Here is a tiny trained network, its code and every weight. The questions are about switching its units off for an input and a class, where a switched-off unit gives its printed mean instead of its output.

import numpy as np


def w(rows, s, z=0):
    codes = np.array(rows[::2]) - 128.0
    scale = np.full(codes.shape[1], s)
    scale[-1] = z or s
    return codes * scale


def norm(h):
    return h / np.sqrt((h * h).mean(-1, keepdims=True) + 1e-5)


def f(y):
    return np.maximum(y, 0)


def log_softmax(a):
    a = a - a.max(-1, keepdims=True)
    return a - np.log(np.exp(a).sum(-1, keepdims=True))


def net(x, mask):
    res = np.array(x, float).reshape(1, 4) / 4 @ E
    u = 0
    for l in range(3):
        y = f(norm(res) @ A[l][:, :-1].T + A[l][:, -1])
        res = res + np.where(mask[u : u + 6], y, B[l][:, -1]) @ B[l][:, :-1]
        u += 6
    return log_softmax(norm(res)[-1] @ U[:, :-1].T + U[:, -1])


A, B = {}, {}
E = w([
[15,104,158,115,154],'x0',
[119,140,145,87,2],'x1',
[175,163,3,75,193],'x2',
[110,88,125,227,72],'x3',
],0.0061)
A[0] = w([
[175,144,10,61,97,3],'0.n0',
[251,111,44,63,240,168],'0.n1',
[176,193,170,83,36,141],'0.n2',
[181,76,1,58,172,158],'0.n3',
[57,254,211,105,206,167],'0.n4',
[40,172,104,220,222,39],'0.n5',
],0.005,0.0028)
B[0] = w([
[184,141,113,173,92,173],'0.n0',
[150,232,125,143,146,253],'0.n1',
[95,56,79,167,166,194],'0.n2',
[134,165,91,113,163,222],'0.n3',
[150,140,195,66,158,192],'0.n4',
[114,117,36,254,163,165],'0.n5',
],0.0078,0.0052)
A[1] = w([
[68,142,149,156,204,123],'1.n0',
[190,65,76,87,70,3],'1.n1',
[97,102,70,86,253,246],'1.n2',
[63,128,213,2,198,70],'1.n3',
[138,138,153,192,102,70],'1.n4',
[184,164,226,160,148,29],'1.n5',
],0.0091,0.0018)
B[1] = w([
[91,109,144,129,147,202],'1.n0',
[12,157,53,133,66,168],'1.n1',
[132,100,157,118,98,253],'1.n2',
[67,170,199,69,67,234],'1.n3',
[124,77,132,108,124,180],'1.n4',
[160,182,128,172,135,179],'1.n5',
],0.011,0.0054)
A[2] = w([
[116,154,139,89,202,88],'2.n0',
[96,90,143,167,106,4],'2.n1',
[66,144,130,181,190,56],'2.n2',
[158,3,177,191,94,137],'2.n3',
[120,131,141,164,51,4],'2.n4',
[185,109,107,136,203,13],'2.n5',
],0.011,0.0019)
B[2] = w([
[119,63,101,204,99,195],'2.n0',
[255,152,134,162,168,193],'2.n1',
[58,123,90,88,188,191],'2.n2',
[193,97,155,141,148,254],'2.n3',
[145,94,146,128,55,200],'2.n4',
[71,126,173,28,68,182],'2.n5',
],0.0098,0.0053)
U = w([
[125,20,162,215,240,30],'0',
[247,43,188,179,64,147],'1',
[239,222,15,64,133,154],'2',
[38,90,55,83,212,124],'3',
[160,218,193,127,223,3],'4',
[41,123,228,23,77,250],'5',
[80,107,43,144,7,114],'6',
],0.017,0.0036)

Each question gives the input, the list of numbers given to net, and the class t.
The units are the neurons (one row each of A and B). Each row of codes is followed by its name. A weight is (code - 128) times the scale printed after its matrix; where a second scale follows, it is the last column's (A, B and U).
mask holds one flag per neuron, layer by layer. A switched-off neuron (its flag False) gives its mean, the last column of its row in B, instead of its output. The means were averaged over made-up inputs and are rounded, as every weight is.
A unit's drop is (log p(t) with every unit on - log p(t) with that unit switched off) / (log p(t) with every unit on - log p(t) with every unit switched off).
The circuit of an input: a set's keep is (log p(t) with only the set's units on - log p(t) with every unit switched off) / (log p(t) with every unit on - log p(t) with every unit switched off). Starting from the 12 units with the biggest drops (on a tie, the unit counted first), units are removed one at a time, each time the one whose removal leaves the highest keep (on an exact tie, the one counted first), for as long as the keep stays at least 0.8.
units of the circuit, in order: the units of the circuit, biggest drop first
most important unit: the unit with the biggest drop
top k neurons: the k neurons with the biggest drops, biggest first
k most important neurons of layer l: the k neurons of layer l with the biggest drops, biggest first
drop when u is switched off: that unit's drop, to one decimal
input [-4,-8,2,3], class 3: top 2 neurons -> (2.n5; 2.n2)
input [-4,2,0,4], class 6: units of the circuit, in order -> (1.n1; 0.n1)
input [4,-2,-8,5], class 1: most important unit -> 2.n3
input [2,8,-1,4], class 1: units of the circuit, in order -> (1.n3; 2.n1)
input [-7,-7,2,8], class 2: top 2 neurons -> (0.n1; 0.n2)
input [-8,4,-4,-1], class 6: units of the circuit, in order -> (1.n1; 0.n2)
input [-1,-7,2,6], class 3: 2 most important neurons of layer 2 -> (2.n2; 2.n5)
input [2,5,2,7], class 1: top 2 neurons -> (1.n3; 2.n1)
input [2,0,1,3], class 0: top 2 neurons -> (2.n2; 1.n3)
input [6,-2,-6,7], class 0: top 2 neurons -> (2.n2; 1.n2)
input [7,1,8,-7], class 5: top 2 neurons -> (1.n3; 1.n2)
input [5,-2,6,-6], class 5: 2 most important neurons of layer 0 -> (0.n4; 0.n2)
input [-5,3,-3,-1], class 6: 2 most important neurons of layer 0 -> (0.n1; 0.n5)
input [-6,5,1,0], class 6: units of the circuit, in order -> (1.n1)
input [-4,-2,-4,-3], class 4: 2 most important neurons of layer 1 -> (1.n5; 1.n2)
input [8,8,2,6], class 1: 2 most important neurons of layer 1 -> (1.n3; 1.n1)
input [3,-2,-3,3], class 0: drop when 2.n2 is switched off -> 0.1
input [-2,-8,6,3], class 3: drop when 0.n2 is switched off -> -0.1
input [7,6,0,5], class 1: drop when 1.n3 is switched off -> 0.1
input [-2,4,-7,-3], class 1: most important unit -> 0.n2
input [-4,6,-2,-3], class 6: drop when 0.n1 is switched off -> 0.0
